[  7  19   5   4  -2 -11 -10  -1   3 -10   3 -12  -6   1 -12   2  13  17
  16 -15  -4   8  -1  -2   0  21]
F > S
[  8  21   5  -6   3 -11  -8 -14   7 -16  -1 -10   1   1  -6  -7  23   8
  17  -6  -4   3 -12  -6  -1   2]
F > S
[-81  16  11   8  17   0 -10 -15  -1 -16  -9   9   6 -14 -31  -8  39   5
  20 -14   4   5 -13   5   0  17]
F > X
[ -2  14   7 -12   1 -19  -1 -14   4   9  -1 -11   2  -6 -12  -1  15   1
  13  -7 -11  49 -12   0   0  -2]
H > D
[  9   7  -4   6   8 -20   0  -2   1 -11  -9  -7   0  -8 -26  -5  31   8
  19 -23  -2   7  -7  -6   3   3]
F > X
[  8  19  16  -4   6 -35  -7  -2 -11 -25  -3  -7  -1  -4  -3   8  46  -5
  18   2   9  14   6  -4  -4   5]
F > S
[ -3  16  11  -4   7 -36  -1 -12   4  15  -7 -12  -4  -5 -27  -1  26   6
  25 -16 -10  41 -14   3   7   3]
H > K
[  9  16   7  -7 -11  -7   0  -7   9  -2  -7  -2  -2  -9 -26   3  23  -3
  13 -26   6  43 -16  -3   0   7]
H > K
[  5   1   9   7   0   2  -5   3  -3   1   1   2 -17   0   1  -4   2  16
   5  -8 -14 -10   0 -11  10   5]
F > J
[ 25  24  -1   1   3  37  -7 -13  -2 -41   2   0   2 -12 -18   5  31 -12
   9 -24  13  37  -8  -3  -2  14]
F > X
[ 11   2  -1 -11 -12  15   4 -78  -3 -24  -5 -29  -3  14  -5  19   6   7
  18 -23  -5  17 -11  -2  13   6]
Z > G
[  9  12   8  13   2 -34  -4 -12  -1  10  -1  -5  -6 -13 -33  22  21  16
  27 -13  -8  28  -8   0   1   0]
F > J
[ 18  17   0   5  -3   8  -5  -3   1 -19  -5   7   6  -4 -14  -7  19  -5
   5 -13   1  28   8   2   0   6]
F > S
[  8   9  -3  15  -3  24  -3 -29 -15   6   5 -28 -25  -3 -17   2   5   7
  20 -24 -14  47 -16  -1   0   4]
H > D
[ 13   7   0  -5 -13  17  -4 -21  -2  -4   7 -21  -5   0 -17   3   5  14
  37 -20 -15  14 -16   0   6   5]
H > D
[  9  -5  -4   0 -10  10   5 -20   4 -11  16 -13  -3  -9 -17  -2  14  -3
  17 -15  -5  27 -15   0   7   6]
Z > M
[  3  11   7  14   2 -46  -3 -20   4  28 -11   0  -1  -8 -20  -4  29   9
  23  -6  -8  56 -13  10   7  12]
H > K
[ 25  22  -3   4   6  36  -4 -27  -9   1  -3  -4   0 -11 -30  -1  12   3
  27 -35   0  62 -23   2  -5  13]
H > K
[  9  18  16   5   1  -4   2  -2   4 -11  -1  -1   4  -4 -22 -10  22   2
  18  -8  -6  13   1  -4  -3   9]
F > S
[ 11  13   6   0   2  -6  -6 -28 -10  10   9 -20  -3  -9 -12  -5   6  -2
  15 -18   4  38 -21   0   4   3]
H > A

[ -7   7  -8 -10 -10  -7  -3  -5 -14  16  -3 -12   6 -13  -2  27 -12 -10
  -7  -5  -3   0   6 -16  -8  16]
RL > (11)
[ -3   6  -8 -10  -7  -6  -9  -4  -9   5   1   1   9   8   4  42  -1  -9
  -2  -2  -2   2 -10 -11   3   8]
Jl > (21)
[ -5   1  -3  -6  -6  -3  -7  -1  -7   9  -1 -10   5 -12  -2  11  -8  -4
  -1  -1  -1   1  12  -8  -3   8]
JC > (10)
[ -6   7  -6 -13  -9  -7  -2  -4 -12  17  -5 -12   6 -11  -3  24 -12 -10
  -4  -4  -2  -1   5 -15  -7  17]
RL > (11)
[ -4   5  -9  -9  -8  -6  -8  -4  -9   6   2  -4   9  -1   6  35  -5 -10
  -3  -2  -5   1  -4 -11   3   9]
Jl > (21)
[  1   3  -2  -7  -6  -7  -5  -2 -10  12  -2  -7   6  -4  -5  22  -9  -7
  -3  -5  -1   2   8 -13  -5   9]
RL > (9)
[-4 -2 -2 -7 -4 -2 -7 -1 -3  4 -1 -6  3 -7  3  8 -4 -3 -1  0  1  1 12 -6
 -2  7]
JC > (10)
[-1  4 -2 -6 -5 -4 -1 -3 -8 14 -3 -8  2 -6 -5 12 -7 -4 -1 -4  0 -1  3 -7
 -8  8]
RL > (11)
[ -4   3  -4  -7  -7  -6  -4  -4 -12  15  -3 -13   6 -12  -4  15 -12  -9
  -3  -4  -2   0  11 -14  -7  13]
RL > (11)
[ -5   7  -7 -10  -6  -5 -10  -3 -11   6   1  -4   8   6   3  39  -3  -7
  -2  -1  -2   1 -13  -9   0   7]
Jl > (21)
[ -5  -2  -1  -9  -3  -4 -13  -2  -7   7  -2  -7   3  -7   2  12  -8  -3
  -1  -1   1   3  18  -9  -2  10]
JC > (5)
[ -6  -2  -5  -8  -3  -4  -8  -2  -6   1  -1  -6   6 -13   3   9 -10  -3
  -1   0  -1   1  17 -12   1  11]
JC > (5)
[ -8   8 -11 -14 -10 -10  -2  -7 -15  20  -4 -13   9 -15  -4  28 -15 -11
  -4  -5  -3  -2   4 -19 -10  21]
RL > (11)
[ -6   4  -8 -10 -12  -4 -11  -4 -11   4   0  -6   9  -7   4  33  -7 -12
  -7  -2  -5   1   4 -14   2   9]
Jl > (4)
[ -3  -2  -1  -7  -3  -5  -9   0  -7   6   1  -7   5  -7   0  14  -9  -4
   1  -2  -1   3  19 -11   2   9]
JC > (5)
[ -4   4  -3  -9  -7  -7  -6  -4 -10  15  -3 -12   4  -9  -6  23  -9  -6
  -3  -4  -1  -2   6 -11  -5  12]
RL > (11)
[-3  3 -5 -6 -4 -2 -6 -3 -4  0  1 -1  4  0  4 23 -2 -7 -2 -3 -3  0 -1 -7
  3  4]
Jl > (4)
[ -2   5  -7  -8  -8  -6  -8  -4 -10   5   0  -2   7   3   3  37  -3  -8
  -2  -3  -3   1  -5 -11   2   7]
Jl > (21)

[-3  4  6 -1 -6 -3  3  8  2 -5  9 -2  1  6  9 -2  0  5 -9  0 -4  1 -4 -1
  6  4]
U > QT
[-3  2 -5 -1 -1 -2  4  6  3  0  7 -2  1  7  6  1 -2  5 -8  1 -4  3 -3 -7
  6  9]
U > Ql
[ -4   3  -3   1  -2  -3   8   7   4   2   5   1  -3  10   4  -5  -4   4
 -10  -3  -9  -2  -6  -4  12  10]
U > QT
[-3  2 -1 -3 -6  1 -1  6 -1 -5  6 -2  5  1  8  6  2  2 -4  4  8  3  4  1
 -1  1]
U > Ql
[  8   1  -7  -1   7  -4   8  -4   2  13  -3  -1  -1  12  -2   3 -10   2
  -7  -3  -6   2  -4 -14   7   9]
U > QT
[  4   0   4  -3 -10   0  -1   4   3  -3   5  -6   0  -1   5  -9   1   2
  -1  -8  -3   1  -9  -2   1  -2]
Y > Gj
[  1  -1   3   0  -6   0   4   3   6   0   1  -9  -2   0   3 -10  -3   2
  -3  -6  -6   0 -10  -4   0   2]
Y > Gj
[  4  -1   7   0  -6   1  -1   0   4  -1  -2  -6  -2  -3   1 -13  -1   0
   2  -6  -5  -3  -8   0  -7  -1]
Y > Gj
[ -3   4   5  -2 -10   0   3  12   4  -7  -1  -2   2   0  12 -11   1   4
  -6  -2  -6  -2  -5  -3  -3   5]
Y > FT
[ 3  4  2 -2 -6 -2 -1  4 -1 -1  6 -3  3  5  5  0  0  3 -6  1 -3  2 -2  1
 11 -5]
U > QT
[ 1  4 -2 -1 -6 -2  3  7  1 -1  7 -1  2  8  6  0  1  3 -8 -1 -5  2 -3 -2
  9 -1]
U > Ql
[ -1   0   4  -2  -8  -2   1   4   5  -5   4  -4  -1   2   5 -14  -2   2
  -3  -7 -13   2 -11  -5   6   0]
Y > Gj
[  1  -1   7  -3  -7   2   0   7   6  -2   4  -6  -1   2   5 -12   1   2
  -3  -6  -6   0  -9  -3  -4   3]
Y > Gj
[ 17   1   7  -4 -16  -3  -8  -6  -6  -2   3  -9   7  -1   5  -1  -3   3
   3  -1  -2   5  -6   2   7 -22]
U > Ql
[ 6  3 -4  1 -8 -2  3  5 -2 -3  2 -2  5  3  9 -1 -6  5 -7  3  2 -6 -4  2
 -6  0]
U > QT
[  2  -2   6  -3  -9   1  -3   4   6   0   6  -9  -2   4   2 -10   2   2
  -5  -9  -8   6 -12  -5   8   0]
Y > Gj
[  4   1   0   1 -16  -3   5   9   4  -6   9  -9   0   5  13 -20  -9   9
 -10  -7 -16  -3 -19  -3   4   2]
Y > Gj
[ 2 -2  2 -3 -6  1  1  4  3 -2 -1 -5  2 -3 10 -7 -3  3 -1 -3 -1 -1 -6 -5
 -6  6]
Y > Gj
[  0   0   4  -1  -6   0  -1   5   5  -1  -2  -3  -3   1   5 -11  -1   3
  -5  -6 -10   0  -9  -4   3   3]
Y > FT
[-4  3 -2 -4 -5  0 -1  9 -1 -5  9 -1  4  2  9  5  5  2 -6  5  5  3  3  2
  2  2]
U > Ql
[  0  -1   7  -2 -15  -1  -5   0   5  -6   7  -9  -1  -1   8 -16   2   4
  -1  -7 -10   4 -18  -3   6  -7]
Y > Gj
[  6  -2   5  -2  -1   1   4  -1   4   5  -5  -3   0   0   4 -11  -5   1
  -1  -4  -6  -4  -8  -7  -4   6]
Y > FT
[  4  -2   8  -1  -8  -1  -2   0   4   0   2  -6   2  -1   0 -13   1   1
   1  -9 -10   2 -12  -4   6  -5]
Y > Gj
[  2   2  10  -1   0   2   2   1   5   4  -6   0   0   1   4 -10   1   1
  -3  -4  -8  -2  -5  -3   1   4]
Y > FT
[-2  1 -1 -1 -6 -1  0  6  1 -1  5 -4  2  5  5 -1  1  1 -6  1  5  2 -4  1
  3  1]
U > QT
[ 2 -1  3 -3 -6 -1  2  3  5 -1  1 -8 -1  2  5 -8 -2  2 -2 -6 -5  3 -8 -6
  2  2]
Y > Gj
[ 8 -4  7 -1 -3  1 -1 -1  3  3 -4 -6 -2 -1 -1 -9 -3  1  2 -6 -2 -4 -9 -1
 -5  0]
Y > Gj
[ -6   3  -3   0  -7  -2   4  10   4  -3  10  -2   0   8  10  -3   1   5
 -11  -1  -6   2  -3  -4   7   6]
U > QT
[ 4  4  0  7 -4 -3  1  1 -3  3  5 -2  3  7  4  2 -3  2 -7  0 -4  2 -2 -3
  8 -2]
U > Ql
[  5  -3  -6  -2   4   1   2   1  -5   0  -3  -1   4  -3   4   8  -3   2
   0   6  17  -4   7   4 -13   5]
U > Ql
[ 2  0  8 -3 -6  2 -2  3  4 -1  1 -4  1 -1  4 -7  4  0  1 -4 -3  3 -4 -4
  1  1]
Y > FT
[ -4   0   6  -4 -16   2  -2  12   5  -8  12  -9   1   0  12 -11  -6   5
  -3  -4  -3   3  -8  -1   1   2]
Y > Gj
[ 0  0  5 -2 -4  0  0 -1  4  1  1 -3 -1  4  0 -7  1  1 -1 -7 -7  4 -6 -6
  6 -1]
Y > FT
[  0   4   6  -3 -12   2   0  13   3  -8   4  -5   4  -1  14  -9   2   4
  -4  -1  -2  -2  -5   3  -4   1]
Y > FT
[ 6 -3  5 -2  1  3  0 -2  2  3 -3 -2  0 -5 -2 -3  1 -1  4 -2  4 -4 -3  0
 -8  2]
Y > Gj
[  6   0   4  -1  -8   1   2   5   0  -2   1  -5   2  -3   5 -11  -3   3
  -2  -5  -2  -6 -10   3  -6   1]
Y > Gj
[ -3   4  -3   1  -4  -2   4   1   2   3   6   0   0  12   3   0  -1   3
  -7  -2 -10   6  -2  -9  14   3]
U > QT
[ 3 -1  3 -1 -3  1  1  8  2  0  0 -4  2  3  4 -5 -1  1 -2 -2  2 -1 -5  1
 -3  3]
Y > FT

[  1  -3   6   1  -3  -3  -5   1  -2   3  -4   3 -10   0  -4  -4   1   5
   6  -6   4   2   2   2   5   0]
BR > DJ
[  0  -1   0   4  -4  -2  -3  -8  -4   1  -4  -1 -11   1  -6  -5   0   1
   2  -6   2   2   8   1   1   2]
BR > TP
[ -1   4 -12   3   1   7   0  -3  -4  19  -4   5   8   5   7   6  -2  -9
   8   5  -1   2   8   4   2  -3]
Rr > ML
[  1  -2   1  10  -2  -1  -2   1  -7   3  -4   3 -12   1  -9  -5   0  13
   5  -7   4   5   0  -5   0   0]
BR > Tm
[  0   1   7   5  -3 -11  -2   7 -10   2  -1   3 -11   3   0   0  -3   9
  15  -2   2   4   0  -4   5   1]
BR > DJ
